[[  6 -35  14 -16  -8  19 -33 -12 -20   3  16 -27  -3   3]
 [ 19 -51  23 -23 -14  44 -48  -4 -14   7  17 -42   4   8]]
|
[[  3   6 -35  14 -16  -8  19 -33 -12 -20   3  16 -27  -3]
 [  8  19 -51  23 -23 -14  44 -48  -4 -14   7  17 -42   4]]

[[-43 -26  16   1 -11 -10   8  -2]
 [-31   2  16 -31  13 -39 -15 -12]
 [-34   9   6   0  27  -6 -30   9]
 [-11   3  18 -10  -1 -50 -15  -6]
 [-30 -12  12  13   3 -32  19 -28]
 [-12  23  17  -5 -39   0 -12  -9]
 [-31  -3   5   9  33  27  17 -17]
 [-19  -2   5 -13   3 -48  10 -35]
 [-49   3   0  -7 -23  19 -15 -11]
 [ -9 -33   5  -7  37   9   8  22]
 [-34  13 -10   2   2   5 -44   0]]
|
[[ -2 -43 -26  16   1 -11 -10   8]
 [-12 -31   2  16 -31  13 -39 -15]
 [  9 -34   9   6   0  27  -6 -30]
 [ -6 -11   3  18 -10  -1 -50 -15]
 [-28 -30 -12  12  13   3 -32  19]
 [ -9 -12  23  17  -5 -39   0 -12]
 [-17 -31  -3   5   9  33  27  17]
 [-35 -19  -2   5 -13   3 -48  10]
 [-11 -49   3   0  -7 -23  19 -15]
 [ 22  -9 -33   5  -7  37   9   8]
 [  0 -34  13 -10   2   2   5 -44]]

[[  9  41 -12  -9 -28  19 -11]
 [ 20   3   0 -23   8  -8  16]
 [ 49  18 -18   1  20 -17  31]
 [-17  18   2  -5 -17   2  -3]
 [ -3 -12   0  31 -26  -8   1]
 [-28  14  -2 -13  -1  -9 -34]
 [ 19  43 -16  -6 -26  20   8]
 [  9  16  11 -41  34   0  14]
 [  3  45 -27  -7 -22  -4 -19]
 [-44  21 -16 -16 -14   0 -38]
 [ -3  48 -27  -7 -23   8 -13]
 [ 19  36   6 -35  38 -20  36]]
|
[[-11   9  41 -12  -9 -28  19]
 [ 16  20   3   0 -23   8  -8]
 [ 31  49  18 -18   1  20 -17]
 [ -3 -17  18   2  -5 -17   2]
 [  1  -3 -12   0  31 -26  -8]
 [-34 -28  14  -2 -13  -1  -9]
 [  8  19  43 -16  -6 -26  20]
 [ 14   9  16  11 -41  34   0]
 [-19   3  45 -27  -7 -22  -4]
 [-38 -44  21 -16 -16 -14   0]
 [-13  -3  48 -27  -7 -23   8]
 [ 36  19  36   6 -35  38 -20]]

[[  3 -12  -2   9  17   9  18   5  14   2 -15]
 [  5   1   9  33   7  18  13  15 -17  13  -4]
 [ 29  21 -43   2  16  12  33 -26  20 -22   5]]
|
[[-15   3 -12  -2   9  17   9  18   5  14   2]
 [ -4   5   1   9  33   7  18  13  15 -17  13]
 [  5  29  21 -43   2  16  12  33 -26  20 -22]]

[[-27   6  10   0]
 [ 33 -20  -3  33]
 [  4 -53   4  37]
 [ 10 -36   0  27]]
|
[[  0 -27   6  10]
 [ 33  33 -20  -3]
 [ 37   4 -53   4]
 [ 27  10 -36   0]]

[[-37 -30 -40  19   4 -20  -2 -15  18   1  21 -14 -25 -13]
 [  9  -7  -5 -30  13  31  13  -7 -44  13 -46 -12   0 -19]
 [-25 -32 -28  28  18  19  14 -32  27 -22  36 -22 -17 -33]]
|
[[-13 -37 -30 -40  19   4 -20  -2 -15  18   1  21 -14 -25]
 [-19   9  -7  -5 -30  13  31  13  -7 -44  13 -46 -12   0]
 [-33 -25 -32 -28  28  18  19  14 -32  27 -22  36 -22 -17]]

[[-48  35   6  14 -45]
 [-49  10  11  25 -43]
 [-39  27  16  24  -2]]
|
[[-45 -48  35   6  14]
 [-43 -49  10  11  25]
 [ -2 -39  27  16  24]]
---
[[ 12  18   8  57  10]
 [ 49 -36 -30 -17 -16]]
|
[[ 18   8]
 [-36 -30]]

[[-32  -6  -7  -7 -12]
 [-13  -4  -3  -4  -6]
 [-20  -4  -4  -5  -9]
 [-44 -11 -10  -5 -16]]
|
[[-6 -7]
 [-4 -3]]

[[-31 -18 -37  -1]
 [-21 -41 -44   3]
 [ -4 -47 -35   5]]
|
[[-18 -37]
 [-41 -44]]

[[-30  14 -24  13]
 [ 50 -13 -10  28]
 [-24  20 -35 -40]]
|
[[ 14 -24]
 [-13 -10]]

[[ 27  -7 -13]
 [ 26  51 -45]
 [ 33  -3  47]
 [ 48 -16 -20]
 [  8  21   8]]
|
[[ -7 -13]
 [ 51 -45]]

[[-10 -15  17 -34]
 [ 25 -45 -25 -17]
 [-46 -14  34 -14]
 [ 29   5 -28  -1]
 [-31   1  29 -17]]
|
[[-15  17]
 [-45 -25]]

[[-17 -11  19  30]
 [-55   0   6  19]]
|
[[-11  19]
 [  0   6]]

[[ -5 -47 -21   2]
 [-30  21  25   5]]
|
[[-47 -21]
 [ 21  25]]
---
[[ 47  -6  39 -26]
 [-24 -18  35  -7]
 [ 44  -8  38 -24]]
|
[[ 47  -6]
 [-24 -18]
 [ 44  -8]]

[[ 38   9  -5   3]
 [-36   6   3 -46]
 [ 12 -11   0   6]
 [-52  34  -1   6]]
|
[[ 38   9]
 [-36   6]
 [ 12 -11]]

[[-12 -12  -5   5]
 [-12 -46 -29  24]
 [ 28  -5  -7  -1]
 [ 22 -20 -29   3]]
|
[[-12 -12]
 [-12 -46]
 [ 28  -5]]

[[  6 -11 -11]
 [ -9   8  25]
 [  3 -23 -19]
 [ -6 -12  -8]
 [  5   7 -49]]
|
[[  6 -11]
 [ -9   8]
 [  3 -23]]

[[-23  53  -9]
 [-29  51   4]
 [-30 -16 -29]]
|
[[-23  53]
 [-29  51]
 [-30 -16]]

[[ 14  -8  36 -15 -16]
 [-41  49  31  49  15]
 [-44 -36  18  24   6]
 [ 16  17 -36  28 -38]]
|
[[ 14  -8]
 [-41  49]
 [-44 -36]]
